[-40 -35  -8 -23  60 -10   6  14  19 -27   7 -14 -10   2 -15 -26]  K_369
[-24 -17 -14  -7  56   8 -17 -10  37  -5  25 -15 -15 -12 -10 -25]  K_862
[ 60  62  18  16 -19  43  23  18  15  60  27 -27  30  21  45  57]  K_380
[-40 -35  -8 -23  60 -10   6  14  19 -27   7 -14 -10  72 -19  12]  K_282
[-43 -14 -89   1 -13  77 -49 -41 113 -38  97 -22 -68 -55  68  22]  K_105
[-53 -31 -63 -16   5  45 -16  -8  75 -49  61 -17 -46 -29  48  14]  K_930
[ 35  44 -10   8 -38  62  12   8  45  25  46 -25   8   6  71  65]  K_4
[-100  -90  -43  -36  111  -28  -33  -14   46  -73   17  -10  -53  -32
  -51  -85]  K_903
[ -1  -1  11  -5  59  -7   4   9   8  18   7 -19   6   8 -21 -20]  K_65
[ 60  62  18  16 -19  43  23  18  15  60  27 -27  30  21  45  44]  K_253
[ 31  49 -40  22 -42  84 -20 -20  78  30  80 -29 -18 -22  79  62]  K_605
tags:
[79] -> K_695
[-15] -> K_432
[9] -> K_860
[-21] -> K_514
key K_65 14: 
K_514
find: [-40 -35  -8 -23  60 -10   6  14  19 -27   7 -14 -10   2 -15 -26]
K_369

[ -5   4  -5 -15  29   2  -4  -9  -5 -16 -23   8 -18 -11  18   5   7  16
  25 -27  13 -17  -5   8 -20 -30  -5  13 -10  14  21]  K_834
[ 16 -30 -29  67 -60  42 -15   4 -26  44  38 -55  60 -19 -40  13  29   2
 -75  25  -7  31  38  39  47  35  18 -78  47 -26 -43]  K_105
[-82  30 -59 -38 -71  31   3  20 -32 -35  40 -25  34  27 -24 -67 -47 -28
 -35  40 -39 -14  52  12 -21  -7 -32 -56  16 -63 -38]  K_380
[ 29 -68  27  27  45 -63  -5  30  52  29 -19  31  50  39 -13   2  35  39
 -11 -25  41 -46 -62   4   3 -10  14  33 -15  29   4]  K_282
[  3   4 -28  -1 -27  58   0  -4 -17 -11  -4   6   0  21  39  21  -7 -27
   4   4   4   5  45 -11 -20 -13 -32  12  35  39   4]  K_605
[ -59   41  -75    6 -111   26   35  -34  -89    9   65 -105   49  -49
  -61   16  -34  -24  -32   80  -12   41   61   13   21   43   -8 -101
   56 -104  -38]  K_4
[-34   9  -4 -43  15 -27  27  -4  12 -21  -6   8  -2  30  34  20 -30  -2
  59  13  24 -28  -6 -30 -43 -28 -24  54  -5  22  27]  K_369
[ 12  18  12  -2  51 -22   1   9  56  -1 -49  24  -9  38  28 -22  10   3
  96 -28   3 -46 -13  18  -7 -14 -12  37 -53  19  -3]  K_930
[  2   5 -20 -22   3 -32  16 -14  25  15 -13   9  10   6  -8 -13 -37   2
  26  -1  -2  -4  -3 -27   3   2  -7  10  -6   5   0]  K_903
[ -9  36  26 -13  20  25  -1   8   4 -10   2  25 -21  22  20 -22  21 -23
  17  -5 -10 -17  -2   0  -2   3 -14   5  -5  10  -9]  K_65
[ -1 -49 -27  13 -54 -23  -5  -6 -45  55  23 -15  64 -31 -80  27 -18   5
 -89  40  10  26 -14   4  59  43  15 -48  43 -21  10]  K_862
[ -3 -17 -20  14 -13  83 -41  11  -4 -23 -20  20   1   7  43 -10  17   9
 -18 -13 -13  -4  51  38 -12 -23 -26  -5  -5  28  -1]  K_253
key -> tag
[42] -> K_883
[96] -> K_942
[-11] -> K_727
[25] -> K_291
[-12] -> K_108
[-63] -> K_736
[41] -> K_504
[24] -> K_300
key K_282 18: 
K_727
find: [ -59   41  -75    6 -111   26   35  -34  -89    9   65 -105   49  -49
  -61   16  -34  -24  -32   80  -12   41   61   13   21   43   -8 -101
   56 -104  -38]
K_4
find: [ -9  36  26 -13  20  25  -1   8   4 -10   2  25 -21  22  20 -22  21 -23
  17  -5 -10 -17  -2   0  -2   3 -14   5  -5  10  -9]
K_65

[108  78   4  -8] : K_380
[-34  29  -9  15] : K_369
[ 98 -15 -20  10] : K_65
[ 98 -15 -11   7] : K_930
[  27 -103  -17   25] : K_4
tags:
[-15] -> K_264
[29] -> K_613
[-8] -> K_317
[-9] -> K_388
[78] -> K_811
[-104] -> K_643
[79] -> K_905
[4] -> K_305
[-103] -> K_935
key K_380 1: 
K_811
find: [  27 -103  -17   25]
K_4
find: [-34  29  -9  15]
K_369
find: [ 98 -15 -20  10]
K_65
find: [ 98 -15 -11   7]
K_930

[ -25   -5  -70  100   45   62  -67   19   99  -56   33  -67   58   69
  -46 -109   68    7   66   65  -25  -76   20  110  -19   79    8  -57
  -43   -2] -> K_65
[ 16 -96 101 -87  73  38  26 106 -41  51 -98  93 -48 -89  51  25  93 -92
 109 -99   4 -10  15 -12   4   8  63  -7 116  -5] -> K_380
[-115   67  -48   16   93  -54   81  101  -41   91   89  105  -60  -36
   68   60  -76   13  -84  -34  -48   19  -56  -27  -34    8  -95  -96
  110  -46] -> K_834
[  87  -11  -30  -87   79  104 -115  -69    9   -9   83  -18  -99  109
    7  -22   -1   78   39   27  -86  -33 -112  -61 -102   24  -14   -1
  -11   82] -> K_369
[ -25   -5  -70  100   45   62  -67   19   99  -56   33  -67   58   69
  -46 -109   68    7   66   65  -25  -76   20   68  -41  -89  -47    7
   36  -25] -> K_903
[ -33  -29   -9  -27  -16  114  -89   56    5   17   -2  102   15  -26
   74 -113  -69   69  -40   -4    0  -34   -7   71  -12  114  -49  -46
  -43   38] -> K_4
[  89  -27   87  -72    3  -86   18   90  -18  -21   15   51   66   47
   86  -46  -55   63  -37   16 -101 -114  100   18  -92   62  -21   89
   18  -97] -> K_253
[  96  -27   82  105  -86    1   27   54  -68   50  -43  -16   84  -99
  -81  -28   89  -84   55  -23   99   20 -103  -96  -97  -48   61  102
   67   35] -> K_105
[ -23  -73  115   26 -113  -15 -107   80  -40  103  109   21  108    8
 -106   85   10  -39  -16  -31  -82   99   -1   54   49  -45 -104   64
 -102   31] -> K_282
key -> tag
[-76] -> K_890
[20] -> K_856
[-33] -> K_982
key K_369 21: 
K_982
find: [  89  -27   87  -72    3  -86   18   90  -18  -21   15   51   66   47
   86  -46  -55   63  -37   16 -101 -114  100   18  -92   62  -21   89
   18  -97]
K_253
find: [  96  -27   82  105  -86    1   27   54  -68   50  -43  -16   84  -99
  -81  -28   89  -84   55  -23   99   20 -103  -96  -97  -48   61  102
   67   35]
K_105
find: [ -25   -5  -70  100   45   62  -67   19   99  -56   33  -67   58   69
  -46 -109   68    7   66   65  -25  -76   20   68  -41  -89  -47    7
   36  -25]
K_903

[ 25  31  17 -48] = K_369
[ 40 -42 -44  12] = K_903
[ 17 -45  -9 -65] = K_4
[-13  10  76   6] = K_253
[-47  27  -2 -98] = K_930
[-34 -44  10  59] = K_282
[-45  15 -21  60] = K_65
[-20  51  -2  64] = K_380
[ 23 -38 -23 -55] = K_605
[-23 -39  58  13] = K_834
Table of tags by key:
[6] -> K_966
[12] -> K_665
key K_253 3: 
K_966
find: [ 40 -42 -44  12]
K_903
find: [-47  27  -2 -98]
K_930
find: [-34 -44  10  59]
K_282
find: [-23 -39  58  13]
K_834

[-24  -8 -29   9  59   3] = K_4
[ 33 -21  44  46  -3  -6] = K_903
[  2 -11 -30 -17 -15  23] = K_605
[ 17 -15 -20  20  42   4] = K_369
[ 73  44  -5  31 -28   3] = K_930
[ 23 -21  12  46   9  -9] = K_282
[  8 -49 -18  10 -46  47] = K_105
[-33  10  -2  17 -67   5] = K_834
[ 66  50  -6  21 -25   3] = K_862
[  7 -12 105 -19 -50 -49] = K_65
tags:
[66] -> K_76
[-14] -> K_293
[50] -> K_960
[44] -> K_258
[51] -> K_993
[-6] -> K_531
[-9] -> K_304
[-8] -> K_831
[-11] -> K_354
[-15] -> K_36
key K_862 1: 
K_960
find: [ 66  50  -6  21 -25   3]
K_862
find: [ 23 -21  12  46   9  -9]
K_282

[ 26  50  22 -16  -7   1 -64 -22  18  49 -16  -4 -63 -16 -36  67  12 -38
 -34  29 -38 -11 -34   3  73   6  74  15 -33 -20  53  -6  51 -49  13  32] -> K_253
[ -9 -40 -33  -2 -13  13  46 -19  40 -39  69 -54  52 -46 -53 101  10  34
  22  28  15  13   1 -29  61 -43  41 -13 -57  56 -15  26  15  55  44  -8] -> K_282
[ 60  29  20  33 -34 -30  14  25 -22  45  39 -22  14 -53  26  18  37  14
   8  20  55 -29  17 -45 -41   9 -15   1  37 -21  43  15  29  57 -28   1] -> K_834
[-50  45  22 -26 -17  28  11  29   7 -55  48 -26  20  14  27  78  48  42
  31  19 -26  60  48 -39   2  15 -26  15 -15 -29  -1  28  34  -1  -4 -28] -> K_4
[ 39 -10  -9 -43  59  35  -7  26  -9  17 -30 -37 -46 -66  -8 -44  39  12
  21  39 -53 -31  31  19  42   7  58  13  33   8 -59 -72 -18 -30 -26  -2] -> K_65
key -> tag
[13] -> K_9
[-22] -> K_934
[48] -> K_548
[12] -> K_670
[-23] -> K_952
key K_253 16: 
K_670
find: [ 39 -10  -9 -43  59  35  -7  26  -9  17 -30 -37 -46 -66  -8 -44  39  12
  21  39 -53 -31  31  19  42   7  58  13  33   8 -59 -72 -18 -30 -26  -2]
K_65
find: [ 60  29  20  33 -34 -30  14  25 -22  45  39 -22  14 -53  26  18  37  14
   8  20  55 -29  17 -45 -41   9 -15   1  37 -21  43  15  29  57 -28   1]
K_834

[-47  13 -81 -50  -9] = K_862
[ 46 -21  70  37  43] = K_65
[-47  13 -81 -50  79] = K_605
[-42  69  -6  64  72] = K_834
[-47  13 -81 -50 -59] = K_4
Table of tags by key:
[71] -> K_196
[-9] -> K_495
[72] -> K_169
[79] -> K_724
[-60] -> K_581
[-59] -> K_503
[-81] -> K_33
[-58] -> K_207
key K_4 4: 
K_503
find: [-42  69  -6  64  72]
K_834

